Here is a tiny trained network, its code and every weight. The questions are about switching its units off for an input and a target symbol, where a switched-off unit gives its printed mean instead of its output.

import numpy as np


def w(rows, s, z=0):
    codes = np.array(rows[::2]) - 128.0
    scale = np.full(codes.shape[1], s)
    scale[-1] = z or s
    return codes * scale


def f(y):
    return np.maximum(y, 0)


def softmax(a):
    e = np.exp(a - a.max(-1, keepdims=True))
    return e / e.sum(-1, keepdims=True)


def log_softmax(a):
    a = a - a.max(-1, keepdims=True)
    return a - np.log(np.exp(a).sum(-1, keepdims=True))


def net(x, mask):
    ids = ['αβεθπσω'.index(c) for c in x.split()]
    T = len(ids)
    res = E[ids] + P[:T]
    u = 0
    for l in range(2):
        q, k, v = (res @ M[l].T for M in (Q, K, V))
        z = softmax(np.where(np.tri(T) > 0, q @ k.T / 2**0.5, -1e9)) @ v
        res = res + np.where(mask[u], z, O[l][:, -1]) @ O[l][:, :-1]
        u += 1
        y = f(res @ A[l][:, :-1].T + A[l][:, -1])
        res = res + np.where(mask[u : u + 12], y, B[l][:, -1]) @ B[l][:, :-1]
        u += 12
    return log_softmax(res[-1] @ U[:, :-1].T + U[:, -1])


Q, K, V, O, A, B = {}, {}, {}, {}, {}, {}
E = w([
[171,211,179,131],'α',
[122,195,96,138],'β',
[72,179,72,127],'ε',
[106,146,150,75],'θ',
[157,120,253,100],'π',
[80,56,101,155],'σ',
[99,59,169,112],'ω',
],0.0062)
P = w([
[242,120,85,125],'0',
[118,99,144,93],'1',
[91,127,151,117],'2',
[79,134,161,138],'3',
[69,141,163,150],'4',
[60,146,171,150],'5',
[51,146,172,148],'6',
[57,143,157,137],'7',
[70,136,142,108],'8',
[93,122,116,65],'9',
[124,107,90,4],'10',
],0.0039)
Q[0] = w([
[139,71,141,62],'L0H0',
[4,85,170,20],'L0H0',
],0.0032)
K[0] = w([
[159,157,106,137],'L0H0',
[159,127,141,253],'L0H0',
],0.0051)
V[0] = w([
[134,150,142,204],'L0H0',
[253,98,72,111],'L0H0',
],0.02)
O[0] = w([
[238,97,66,124,114],'L0H0',
[102,160,172,254,5],'L0H0',
],0.011,0.0031)
A[0] = w([
[69,146,161,113,162],'L0N0',
[130,93,92,163,32],'L0N1',
[143,133,174,100,2],'L0N2',
[153,158,106,98,163],'L0N3',
[104,7,155,141,138],'L0N4',
[136,159,152,109,114],'L0N5',
[164,97,110,88,217],'L0N6',
[86,125,158,94,125],'L0N7',
[141,136,199,96,133],'L0N8',
[237,192,195,110,131],'L0N9',
[111,216,46,136,159],'L0N10',
[99,151,109,109,31],'L0N11',
],0.012,0.0024)
B[0] = w([
[110,172,166,149,191],'L0N0',
[118,48,113,144,132],'L0N1',
[97,157,71,156,138],'L0N2',
[120,159,137,95,189],'L0N3',
[41,109,48,172,219],'L0N4',
[142,109,131,100,146],'L0N5',
[63,165,140,105,255],'L0N6',
[168,135,83,156,208],'L0N7',
[112,72,171,104,166],'L0N8',
[5,91,62,194,162],'L0N9',
[104,240,119,188,183],'L0N10',
[169,174,134,124,145],'L0N11',
],0.02,0.0043)
Q[1] = w([
[25,16,99,251],'L1H0',
[83,41,136,131],'L1H0',
],0.025)
K[1] = w([
[247,41,220,247],'L1H0',
[105,209,119,228],'L1H0',
],0.014)
V[1] = w([
[74,9,194,82],'L1H0',
[129,60,6,154],'L1H0',
],0.019)
O[1] = w([
[128,51,197,239,8],'L1H0',
[72,113,206,4,205],'L1H0',
],0.013,0.016)
A[1] = w([
[153,114,167,161,11],'L1N0',
[149,193,187,111,131],'L1N1',
[175,136,161,102,109],'L1N2',
[166,118,90,124,17],'L1N3',
[133,53,52,155,58],'L1N4',
[148,175,97,196,58],'L1N5',
[245,124,191,57,53],'L1N6',
[180,78,92,55,98],'L1N7',
[161,128,129,61,181],'L1N8',
[78,59,71,160,2],'L1N9',
[121,81,99,106,160],'L1N10',
[52,186,87,210,230],'L1N11',
],0.012,0.0039)
B[1] = w([
[112,182,196,50,134],'L1N0',
[85,126,102,192,189],'L1N1',
[88,129,102,132,137],'L1N2',
[88,169,191,88,158],'L1N3',
[196,115,210,102,144],'L1N4',
[150,224,178,192,177],'L1N5',
[43,173,61,42,146],'L1N6',
[107,119,120,218,204],'L1N7',
[202,140,167,101,255],'L1N8',
[103,196,80,208,145],'L1N9',
[129,105,146,164,164],'L1N10',
[147,1,84,87,210],'L1N11',
],0.021,0.027)
U = w([
[199,68,156,203,86],'α',
[58,145,132,255,166],'β',
[40,195,85,74,5],'ε',
[72,31,30,164,217],'θ',
[174,251,144,182,55],'π',
[172,48,251,64,164],'σ',
[196,85,46,33,175],'ω',
],0.003,0.0028)

Each question gives the input, a string of symbols that net reads in full, and the target symbol t.
The units are the heads (2 rows each of Q, K, V and O) and the neurons (one row each of A and B). Each row of codes is followed by its name. A weight is (code - 128) times the scale printed after its matrix; where a second scale follows, it is the last column's (O, A, B and U).
mask holds one flag per unit, layer by layer, with each layer's heads first. A switched-off unit (its flag False) gives its mean, the last column of its rows in O or B, instead of its output. The means were averaged over made-up inputs and are rounded, as every weight is.
A unit's drop is (log p(t) with every unit on - log p(t) with that unit switched off) / (log p(t) with every unit on - log p(t) with every unit switched off).
The circuit of an input: a set's keep is (log p(t) with only the set's units on - log p(t) with every unit switched off) / (log p(t) with every unit on - log p(t) with every unit switched off). Starting from the 12 units with the biggest drops (on a tie, the unit counted first), units are removed one at a time, each time the one whose removal leaves the highest keep (on an exact tie, the one counted first), for as long as the keep stays at least 0.8.
circuit, biggest first: the units of the circuit, biggest drop first
unit that matters most: the unit with the biggest drop
top k neurons: the k neurons with the biggest drops, biggest first
top k neurons in layer l: the k neurons of layer l with the biggest drops, biggest first
input α σ σ σ σ ε σ σ σ ω, target ε: circuit, biggest first : (L0N9; L0H0; L1N6; L1H0)
input α θ β, target α: unit that matters most : L1N11
input ω β σ, target θ: top 2 neurons in layer 0 : (L0N4; L0N7)
input ω ε π σ σ, target θ: top 3 neurons in layer 1 : (L1N8; L1N5; L1N9)
input π β ε ε ω ε, target β: circuit, biggest first : (L1H0; L1N8)
input α ε β σ β ω σ σ σ σ, target ε: circuit, biggest first : (L0H0; L0N9; L1N6; L1H0)
input σ π σ π α, target σ: top 2 neurons : (L0N9; L0N7)
input α σ θ π θ σ ω β, target β: circuit, biggest first : (L1H0; L1N8)
input β α σ ε β σ ω σ α, target π: top 4 neurons : (L0N9; L1N8; L1N11; L1N7)
input π σ β β π σ σ α, target β: top 3 neurons in layer 1 : (L1N8; L1N9; L1N11)
input β σ θ α ε, target θ: circuit, biggest first : (L1H0; L0N8; L1N11)
input ε β ε β, target π: circuit, biggest first : (L0N4; L1H0; L0N10)
input ε σ β, target ε: top 2 neurons : (L0N10; L0N4)
input β ω α σ, target π: top neuron : (L0N9)
input ε σ σ ε ε α π β, target σ: top 4 neurons : (L0N9; L0N8; L0N10; L1N0)
input σ σ β π ε, target σ: top 3 neurons : (L0N10; L0N8; L1N0)
input π ε ε σ ε σ ε ε β β σ, target β: top 4 neurons : (L0N4; L0N9; L0N8; L1N11)
input θ π θ α, target α: circuit, biggest first : (L1N11; L1H0; L1N5; L0H0)
input β σ σ σ ω σ ε π β, target σ: top 3 neurons in layer 0 : (L0N9; L0N10; L0N8)
input σ σ β π α, target σ: circuit, biggest first : (L1H0; L0N4)
input θ σ σ σ β α ε, target θ: top 2 neurons : (L0N10; L1N8)
input π β ε σ β σ ω σ ε β, target π: top 3 neurons in layer 0 : (L0N3; L0N9; L0N4)
input σ π σ θ, target ε: unit that matters most : L0N10
input θ θ ε θ σ α, target α: top 4 neurons in layer 0 : (L0N9; L0N4; L0N7; L0N0)
input σ ω π, target σ: top 3 neurons : (L0N9; L0N6; L1N7)
input ω σ σ β α β, target θ: top 4 neurons : (L1N8; L0N10; L0N9; L0N8)
input ε σ σ σ π θ π ε σ σ θ, target ε: unit that matters most : L0N4
input ε ε β σ α, target ω: top 4 neurons : (L0N9; L1N11; L1N8; L0N7)
input θ ε ε σ, target α: top 3 neurons : (L1N11; L1N4; L1N5)
